Each name stands for a flat space through zero: a line, a plane or more. A row that begins with a name and a colon came from that space; any other row is followed by the name of the space it lies nearest, among the names in its block.
j137-j184: [-283  -55  -47   49 -130  -43  -41 -121   -9  -93  221  173   86 -185
  -15  -14   -4  -44 -157  -81  -23  -20  -34   -2   60 -150  -32  -98
  130]
j731-j598: [-266   32  174   33  131    9   51 -298  184   85  114  223 -120  138
  167 -166   88   28 -546   40   63 -122  -42  137  344 -224 -115  170
 -350]
j696-j105: [ 369  288 -131 -491   65  -80 -168  124 -211  179 -592 -118  103  162
  238 -227   95   66  306   98 -240  198  203  -23 -210  293  180  180
 -177]
j731-j598: [  90  -95  -32 -240 -262   41  -54  -14  146   70  107   57  -34  -40
  128   62  -35  -96 -121  143 -112  -77  -41   13  182   77  144   11
   65]
j417-j149: [-150 -180  198  109   86  182   86  -98  179   38   95  -40 -165  263
  357 -381 -170   39 -445 -181  -60 -306  -23    9  186   41 -199  155
 -232]
j696-j105: [-546  264  133  128  -79  -85   43 -120 -139   72  -58   80 -104  -89
 -244 -396   13  181 -224 -198   67  189  163  109  -25 -410 -322   52
  -58]
j75-j448: [ 155   87   32 -123   -9 -247  232   42   16 -144  -25 -166  319 -169
   47  368  -64 -103  342  216  -32  112   -5   56    4  111  168  -28
    9]
j137-j184: [  97   -1   32  149  203 -140   79 -251  403 -101  461  371  118  -37
 -100  836  307 -292 -295  438  294  -28 -310  153  350 -192  306  -51
 -194]
j75-j448: [ 123 -134  -50   -5  128  231   85   10  485  -72  109  211  -30   96
  293  208   70  -54 -351  339  365 -189   89   19  319  -86  -12  241
 -270]
j731-j598: [-230  161  104  272   85  -27  109   19  -93   18  -36  -74 -113    1
  -46 -230  -84   47  -31    7  192  176   17    6  -51 -137 -137   25
 -158]
j696-j105: [  46  -96 -263 -107  -19   55 -213  -31 -228   42  -25  165   64  -10
  -19 -118   60   13   22 -117 -202  -22  -96  -66  -12   54   98 -120
  186]
j75-j448: [-102 -188   20  251  -62  188  -37  -15  229  -20  336  124 -232  -46
 -152   88   14    4 -183   35  255 -159  -76  -20   91  -86 -128 -108
   59]
j75-j448: [-286  -85  -44  324  118  254 -197 -171  -96   -7   24  155 -354  195
  -52 -619  157  214 -285 -321  -48   18   18    4   29 -120 -195  -34
  -72]
j417-j149: [-144  346  -18  -97    3 -214   85   22 -170 -102 -289  -40  108 -233
  157    9   37  -58  130  152  138  377  134  -99  123 -121   67  136
 -238]
j913-j388: [-239   52  162   69    3 -128  178  -85   -4   11  161  138  103  -42
  -53  212  -66 -106 -344   -5  -22  -11 -154   58  308 -243   16  -26
   -1]
j731-j598: [-261 -121   67  -55 -195  -36  -66 -353   88   62  208   97 -248 -203
   38 -161   52   31 -194  139  118  -67  -34   65  254 -208  -70   94
 -113]
j417-j149: [ 255 -218 -164 -107  -73   77 -200  142   52  -68   97   72  152    0
   28  367   18 -192   30 -102  -98 -172  -54 -147 -198  115  200  -57
  332]
j137-j184: [ -99  -99 -104   10 -134  -44  102 -150  283  -47  409  194   68 -262
  223  268  -82 -232 -200  459  332  -70 -185   16  333 -112  110   28
 -164]
j731-j598: [-203  -71 -174  454  197   66  -94 -144 -144 -145  213  148   23   91
 -215 -266  132   76    0 -243  -56   96 -121   90 -238 -100  -38 -212
  118]
j75-j448: [  52  245    7 -149  143  -43   76   81  158   -8 -144  199  227  140
  247  184   83 -123 -291  177   20  100   76   42  167  -52  145  153
 -233]
j417-j149: [ 459 -302 -152 -110 -131   73 -104  167  190 -101  237  -99  120  -28
  106  512  -63 -265  233   53  -78 -246 -180 -153 -130  374  273 -134
  256]
j731-j598: [-101  128   57  -85   87 -109  128  -71  -89   78 -154  -21   73    9
   63 -111  -54   54  -64   52   23   43   42   66   97 -137  -81  152
 -170]
j913-j388: [ 101   28 -322 -242 -301  -18  -63   -7   48   66   86    7   11 -203
 -111  135   21 -101  150  129   62   37  -79  -20   78  -43   36   37
   21]
j696-j105: [  22   73  149 -282  -97 -248  436   47  137  -77   -4 -130  383 -215
  697  183 -398 -255  -38  568   56   39  -36    1  443  154  239  163
 -290]
j137-j184: [ 286  -48 -177  -35  520  -31  109 -125  109  -95  -10  297  405  246
  420  302  130 -159 -218  320    8  -88 -186   88  274   63  317  121
 -306]
j731-j598: [  67 -225 -219  -81 -381  211  -85  197 -116   -9  -68 -378 -211 -103
  187 -419 -309  -13  260 -260  -81  -94   40 -266 -127  215 -139   77
  146]
j696-j105: [  -8 -112 -135 -246 -239   -8  -20 -103   40  100  152   67   32 -105
   59   19  -81  -75 -114   43 -105 -155 -129   13  218  -18   17   19
   45]
j696-j105: [ 406  -25 -289 -187  254  -15 -196  156 -168  -74 -245   59  308   45
  136  292  116  -98  295  -12  -68  -29    1 -176 -255  234  228   -9
   98]
j417-j149: [-206 -123  -55  -73 -333  -88 -258 -401   77  170  489  183 -264 -228
 -387  128  175  -63 -143  -88  -13 -194 -286   77   91 -170  -76 -158
   95]
j731-j598: [-174 -292  -11  389  100  178  -62 -249   49 -171  231   31 -234   75
   60 -383   79  109 -102 -126   14  -52  -47   50   14  -45  -60  -38
  -14]
j137-j184: [-382  182  272  287   58 -134  427  -35  104  -86   95  -74   46 -122
  392 -208 -305  -82 -219  414  339  226   11   76  291 -158  -36  127
 -402]
j731-j598: [ 151   96 -185 -619 -157 -200    3  -67 -155  225 -227  -64  242 -130
  220   -3 -132  -54  130  124 -172 -109  -30  -12  120   82   28  192
 -121]
j137-j184: [ 145 -100 -185   18  283  113   47   34  160 -171   55  263  309  168
  394  170   42 -139 -263  105  -17 -116  -73  -29  209   89  183   37
 -121]
j137-j184: [ 245  -40 -285 -162  -83 -104   34   86   89 -105  187   93  351 -198
  235  499  -75 -338  122  337   71    8 -208  -96  106  143  338  -57
   34]
j417-j149: [-473  210  145  436  189   62  300   72 -312  -89 -285 -157 -117  104
   89 -758 -205  249 -116 -203   44  334  155   11  125 -217 -292   76
 -217]
j75-j448: [ -90  401  295  129  271  -67  376  278 -132    0 -557 -293   67  205
   95 -308 -167  190   75   27  110  338  344   67  -90 -106 -177  257
 -282]
j913-j388: [ 233 -216   42  187  -20  202  -62  201  -38 -123  -63 -287 -194  136
  -90 -125  -32  105  322 -246 -157  -27   66  -99 -250  300    6 -142
  252]
j75-j448: [ 167  -57 -139 -242   41  121 -277 -104   66  135  -14  292  -38  212
   63    1  233  -13 -279  -54 -219 -148  -65   25  110   74  137    7
  -11]
j913-j388: [ -82  195   56 -236 -287 -229   85  -98  133  131  127  -43   19 -278
 -198  202  -14  -30  138  271  143   58   10  137   28  -97  -65    6
  -76]
j696-j105: [-238  217  107  -62  137 -219  357 -132   93   17   -8   78  306  -11
  363    8 -175 -128 -346  289  140   59  -26  146  314 -254   -7  275
 -404]
j913-j388: [  19  -55  -31   23  247   28  237 -130  121  -44   -7  150  169  205
  569  -81  -90 -156 -437  327   30   12 -125   84  470  -97  230  279
 -368]
j137-j184: [  82  139 -254 -309  -33 -220 -382 -244 -152  209   86  361  135 -186
 -285  201  320  -17  179  224  -48   63 -121  113 -224    1  197 -204
  106]
j137-j184: [ 129 -121  -90 -212 -171   94 -210  -56   93   50  -41  -85 -181   -1
   54  -70   76   -2   47 -121  -38 -145   74  -81  -93   65  -44  149
    1]
j913-j388: [ 118 -158  -39 -292 -222    3  -17  -33  143   42   66 -127  -14 -101
  140  139 -102  -93   15  -32  -28 -263  -21  -82   87   77  -52  140
   -3]
j731-j598: [  61 -128  131 -352 -236   10  -30  -84  260   27   37   -4 -114 -125
   39  277   60  -12 -129   15   -3 -252   98  -34  269  -29  -62  144
    6]
j75-j448: [  94   79  226 -129  105  -18  288   34  250    8  -72   30   65  105
  205  208  -30    3 -216  299   46  -37   44  110  441   24   52  115
 -256]
j137-j184: [ 141   16  -62  -92    0  -30 -130   48   66  -21   46  115  127    3
   14  262   97 -123    9   46  -39  -12  -21  -28 -123   85  170  -61
   92]
j913-j388: [ 382 -428  -29 -178 -121   95    9 -132  402  -57  375    5  -45   -6
   75  554   55 -169  -42  157  -45 -419 -235   10  329  194  179  -13
   69]
j913-j388: [ 278 -127 -214 -164  -38  155 -275   64   32   37  -90    2  -92   91
  183  -11   77  -95   38  -45  -30  -97    6 -163 -136  169  126  109
   14]
j417-j149: [-154 -305   58  432  161  323    9 -173  257  -56  318  174 -318  274
   77 -236   54   39 -523  -92  118 -203 -132   62  264 -154 -102   47
 -125]
j913-j388: [ -14  125  309  164  120  -95  254  122   19  -67  -94 -181   54   59
  -52   52  -90   76  127   80   19  133  107   98  -67   50  -14  -52
  -20]
j137-j184: [  61  249  -59   42  -22 -124  278  431 -240 -135 -273 -357  324 -115
  156  -35 -354  -77  451    7   -3  278   92 -153 -220  220   14  -57
   34]
j75-j448: [-388  148  158  140  167  -35  140 -330  215  106  199  369  -88   54
  -70  -93  155  104 -553  230  239    0  -37  273  403 -405 -169   88
 -362]
j913-j388: [ 383   21 -153  -51  275   74   97  175   24 -190 -267  -34  217  203
  381  128   60  -89  111  139  -93  119   21  -78  151  258  289   93
 -168]
j417-j149: [-140  -55   68   -3 -214  -95   55   41   30  -40  228   -2   94 -238
 -139  271 -130  -98    6  -35   34  -84  -57  -44   -4  -69  -43 -134
  230]
j417-j149: [ -76 -267  151  246   32  161  -40  -82  119   27  251   -7 -210  140
   47 -185  -90   30 -202  -96   13 -236  -89   21  -51   50  -88  -59
   48]
j731-j598: [ 51 -58 199  22  46   2 130  10  81  70  58  -9 -74  10  62  83 -93  25
 -49 254  85 -66 -55  45 200  84  38 -56 -63]
j417-j149: [  -5  103  -41  -85 -151  -99 -331  174 -346  108 -132   -8   47 -100
 -499  112   81   37  285 -384 -194   79   84 -106 -596  -20  -18 -225
  520]
j913-j388: [ 328 -439   -1  -53  151  212  140   28  214 -134   -5 -160   53  230
  531   52 -178  -94 -131    2  -80 -371  -43  -94  229  205   97  253
  -75]
j137-j184: [-755  232  324  294  102 -237  183 -429  -28   23  152  193  -62 -133
  -23 -375   10  107 -460   73  237  177   57  242  158 -566 -255  136
 -319]
j913-j388: [ 234  234 -299 -377 -124 -126 -112   89  -62   31 -250  -40  219 -117
   46   64   93  -55  362  165  -40  206  131   -8 -216  109  145   93
  -38]
j417-j149: [ -37   -9 -119 -451 -311 -177  -40  -50  -93  159    0   87  186 -346
  219   92 -189 -142   11  340   37  -28  -16  -53  129  -65  133   94
   79]
j417-j149: [ 443  -65 -121 -556 -166  -24  129  124  228   85  -66 -112  169  -54
  455  420 -176 -251   20  329  -23 -239 -113 -129  419  291  195  206
 -210]
j696-j105: [-238  107  108  -13 -285  -50  -29  -93  206  111  182  -48 -199 -127
 -283   18   22    1 -105  -77  183  -39   78   81 -130 -253 -254   96
  -31]
j696-j105: [ -18 -256 -161   41  -70   78 -136 -138  158 -145  342  234   64  -57
  255  174   44 -244 -283   22  -27 -149 -192  -87  174   -3  214  -32
   68]
j75-j448: [-233  153  231   67    5  -15  197  -17  209   27   81   95  -46   45
  -58  100   -5    7 -379   12  118  -20   31   93  285 -222 -161   69
 -180]
j417-j149: [-191  -32  184  119 -195  -88   44 -224  231   65  421  106 -194 -170
 -401  271  103   -4 -123  149  161  -50 -133  185  142 -217  -68 -143
   55]
j913-j388: [-207  -24   75  -10 -241  -16   58 -177   54   81  162  -52 -250 -103
   27 -141  -74  -47 -203   17   29  -14 -125    9  325 -134  -73   78
 -145]
j75-j448: [  27   63  210 -246 -233  -97  224   43  424   19  147   -1   36 -189
   42  545  -64 -150 -170  344  248 -109   61   45  332 -116   -6  149
 -117]
j731-j598: [ 341 -167 -393 -216  -12    2 -447   85 -228  -71  -35  140  252  -84
 -190  303  218  -70  395 -236 -259  -85  -30 -161 -484  223  233 -233
  501]
j696-j105: [-258 -130  340  552  255  191   75  -78  118  -69   97 -147 -355  274
 -174 -348    7  227 -197 -379  136 -149   94   68 -190 -136 -388   38
  -89]
j696-j105: [ 209   58 -175   39  198   95 -353  176 -315   59 -339  -51  -25  170
 -188 -269  150  172  386 -272 -107   98  167  -97 -663  195  -18  -96
  205]
j137-j184: [-176  225   97  165  -82 -203  219  236 -196  -49   32  -43  243 -206
 -130  189 -227 -119  127  136   60  296  -49  -18  -69  -71  103 -211
  191]
j75-j448: [  44   36   77  365   31   26   86   49  115 -134  123 -160 -189   16
 -261  143   94  -14  191   30  184  187  -34   36 -106  -20   18  -79
  -21]
j75-j448: [ 121   27  -50   12  215 -160  138 -177  114  -51  205  194  275   22
  -27  372  134  -89  -10  288  -10   -4 -214  200  182   15  206 -111
 -114]
j696-j105: [ 204  400 -118  -30  281 -210 -254  165 -413  160 -411  135  188    8
 -543  180  306  141  504  135   62  426  157   82 -660  -56  167 -171
  228]
j696-j105: [  -3 -120   47   11  -43  -23   29 -130  148  101  280   52  -45  -39
 -148  172  -22  -18  -66  100   89 -208 -152  100   54  -35  -66  -65
   11]
j913-j388: [ 301 -238 -190   35  185  197  -59   91  -57 -160 -177  -79   17  160
  319 -102    9  -12  123  -39  -84  -37   18 -147   14  210  167   95
    9]
j913-j388: [ 112  -44   30   51   39    3  -46  -80  117   11   83   23 -118   -5
 -261  216  180   52  106   96  119  -14   -5   87  -51  -51    9  -30
   30]
j75-j448: [ 260   27 -143 -182   -5   10 -235  130  -32   35  -76  158  127    1
 -116  221  164  -12  186   92  -93   44   55  -16 -237  169  206 -161
  236]
j696-j105: [-143  -51   65 -412 -423  -72  -65 -259  204  119  178  112 -144 -218
  -22  117   73  -38 -263   47  -98 -166  -15   60  404 -149  -42   93
  -16]
j417-j149: [-284  162   95  130   38  -49   -1 -144 -125   69  -58   43 -125   43
 -248 -310  102  182  -87 -153  -34  144   68  139  -47 -223 -179   -7
  -54]
j696-j105: [ 129  -91 -228  127  -33  100  -93  109   -5  -85  139  122   75    5
  -29  102   34 -114   56   88  -18  101 -107  -33  -72   70  228 -159
  200]
j137-j184: [  34  -29   -8   11  134   40    6  117 -134 -134 -197   12  157   95
  216  -59  -28  -14  -43 -136 -166   54   83  -98   -1   56  110   26
   86]
j417-j149: [-265  248   14  278  148  -49 -227  -84 -125  -24  -38  255 -103  -67
 -457 -108  349  195   73  -31  187  318  180  105 -363 -256  -83 -168
   87]
j731-j598: [ -14  202  359  -90 -280 -122  319  204  220   57   -2 -229  -96 -185
  -91  284 -189  -26   91  345  196  137  113   54  210    8  -30   -1
  -60]
j731-j598: [  66   25  113  155  138  -33  202   88  260 -170  224   96  235   49
  -82  425   40  -58  -33  102   22  -48  -52  116   67   91   61 -201
   34]
j731-j598: [-169  260  -72  -70 -142 -194   -6   38 -170    5 -135 -160   52 -266
 -144  -23  -43  -16  275  -81  150  190  109  -84 -241 -135 -160   73
  -42]
j75-j448: [-263  111  -16  327  184   51   22   -9 -147  -55 -104  -25  -52   89
 -150 -399   25  179    6 -230   98  147  131   48 -250 -198 -246   35
  -52]
j137-j184: [-395   -4  135  192 -169 -109   52 -346  276   78  613  298  -98 -162
 -264  148   65  -74 -390  191  171  -81 -240  247  222 -290  -73 -174
  -51]
j696-j105: [ 128  -66  -20   43  178  123   79  184   69 -245 -188  -49  158  101
  305    9  -18    9   33  -59  -23    0  183 -108    5  137   46   82
  -15]
j913-j388: [  50  134 -124   17   17  -26 -221   36 -170   83 -164   61  -23   26
 -129 -126  132    9  144   73   37  261   95   20 -374  -78  143   23
  101]
j137-j184: [-255   90  120   -1   -1   -3  -70 -193   -9   67 -127  -19 -247  -51
   91 -445   58  180  -66   26  153   62  198   38  -22 -132 -212  175
 -252]
j731-j598: [ 326  -30 -113 -420 -240  -36  108  242  184  -22  -36 -107  248 -154
  301  433 -191 -232  129  254   -1 -112    5 -136  170  230  180   88
   28]
j417-j149: [-307   -7  220   65  -14    2    6 -333  118  164  144  129 -266  102
  -89 -273   87  119 -423  -19   22  -84  -20  208  196 -290 -171  124
 -185]
j75-j448: [ 146    7 -235 -285  -58  -18 -305  118 -242   58 -233   39  164  -26
   54   18   32  -79  128 -213 -175  -21   73 -183 -332   65  102   49
  229]
[ -21 -127  109  122  136  129  -32  -22  -28  -19  -77  -36 -103  251
  220 -268  -36   17 -233 -204 -145  -79   11  -36    4   28   10  105
  -40]
j913-j388
[ 184   53 -188  -54  225  122 -236   68 -177   28 -320  126   21  237
  191 -267  157   49    1  -33 -129  134   92  -62 -160  117  172   66
  -42]
j75-j448
[  -6   41    1 -205 -100 -109 -144 -189  -65  135   63  133   -7   -6
 -174   16  154   34  -32  -44 -255  -26  -96  120   41   22   75 -125
   76]
j75-j448
[-144  -79   58  -49   10    6  110 -178   97   19  110  154   85   73
  361 -245  -97  -20 -348  190 -102  -58  -45  137  293  -34   86   78
 -147]
j696-j105
[  26   17   84  -11  -88  -81  209   42  101  -20   84 -108   54 -127
   23  155 -133  -41  114  253  114   34  -23   52  123   32   26  -18
  -42]
j913-j388
[ -98  322  365  -43 -122  -75  367  374 -103  149 -398 -504    2  106
  -29 -386 -414  192  209 -109  -64  150  309   65 -244   80 -314  115
  -52]
j75-j448
[ 148   37 -151  119  177   -4 -138  142 -295  -20 -164 -131   47   33
 -250  -21   48   86  418 -269  -47   43  -12 -115 -422  156  -68 -160
  156]
j731-j598
[  47   38  -98   95   66  153 -344  132 -138  -85 -249  -53 -189   82
 -278 -118  261  147  206 -491  -34   56  232 -179 -461   18 -158  -21
  180]
j696-j105
[  61 -200  -17 -353 -315 -115  192 -152  154    0  128 -194   21 -318
  426  137 -264 -182   47  349   99 -177 -102  -70  438   49   72  234
 -178]
j913-j388
[-550  100   53  189 -116   99  173  -81   63  -56   58  172 -170  -86
  291 -354 -129  -58 -635   26  229  153   35  -65  550 -437 -152  237
 -293]
j417-j149
[-379  -83   51  153 -134  -69  -37 -365   84  -57  408  235 -177 -241
  -96   58  122  -63 -303   36  116  -25 -197   40  363 -266  -32  -93
  -67]
j75-j448
[-105  115   38  187  271  -40   70    0    3  -87   65  320  228  117
  -11  194  118  -59 -297   62  -13  108  -73   85  130 -133  145 -117
   -5]
j137-j184
[-242   81  170  147 -390   33   50  137  -70   55   51 -311 -297 -112
 -392 -333 -163  170  215 -275  -72  118  110   21 -211    5 -289 -173
  219]
j731-j598
[ 225 -251 -159 -316 -211  -52  -95 -123  156  -15  313  179  177 -133
  272  437  -11 -310 -129  225 -173 -218 -285  -54  313  173  372  -72
  112]
j913-j388
[  12  119 -189 -260 -127 -169  -71  -31  -51   52   45  196  213 -212
  -58  388   68 -195  -45  132   29   53 -111  -47  118 -147  157   10
   54]
j913-j388
[  87   28   74 -184  -42   10 -125  -25  -98  154 -213 -125 -168   83
  -73 -223   49  156  128 -117 -145  -37  106   16 -130  104  -84   47
   -3]
j696-j105
[  65 -249   23 -131 -253   62  175   54  236  -73  223 -196   33 -103
  304  118 -295 -152  -49    4  -30 -303  -95 -101  245  179  -48   55
   -6]
j75-j448
[ 230  -67 -147 -175  -18   49   72   57  115  -74  -59  -89   50  -51
  282  120  -48  -83  116  166   64  -66  -19 -103  220  175   72  113
 -169]
j913-j388
[ 323 -294 -261  -59  -41  194 -150   49   58  -89   84    8   31  131
   84   57   54  -68   83 -113 -228 -155 -102  -61  -31  231  184  -63
  205]
j913-j388
[ 159  -12 -144  -37   56  149 -243   12  -54   29 -182   28 -110  172
 -107 -297  208  190  171 -112 -141   64  161   53 -287  125    6  -28
   85]
j75-j448
[ 298 -136  107  -91  185  149   26  151 -279  -67 -548 -356  -88  343
  406 -476  -98  161  183 -262 -439   38  158 -126   18  361  119  151
  -14]
j137-j184
[ 284 -300   50 -190   82  116  -33 -131  202   23   54  -37  -77  179
  248   91   31   -6 -104  -16 -146 -378  -87   -5  212  229   44  100
 -101]
j696-j105
[  -9  184   97 -167  -45  -63  240  149  165   61  -91  -54  196   19
  315  -25 -229  -69 -112  280   86   32  114   63   90   43   -6  154
 -213]
j75-j448
[-183  130   42  387   48    3  -11   -4  -30 -142   31  -35 -148   -6
 -329  -62  167   65   91 -138  132  285   78   47 -216 -201  -63  -63
   43]
j731-j598
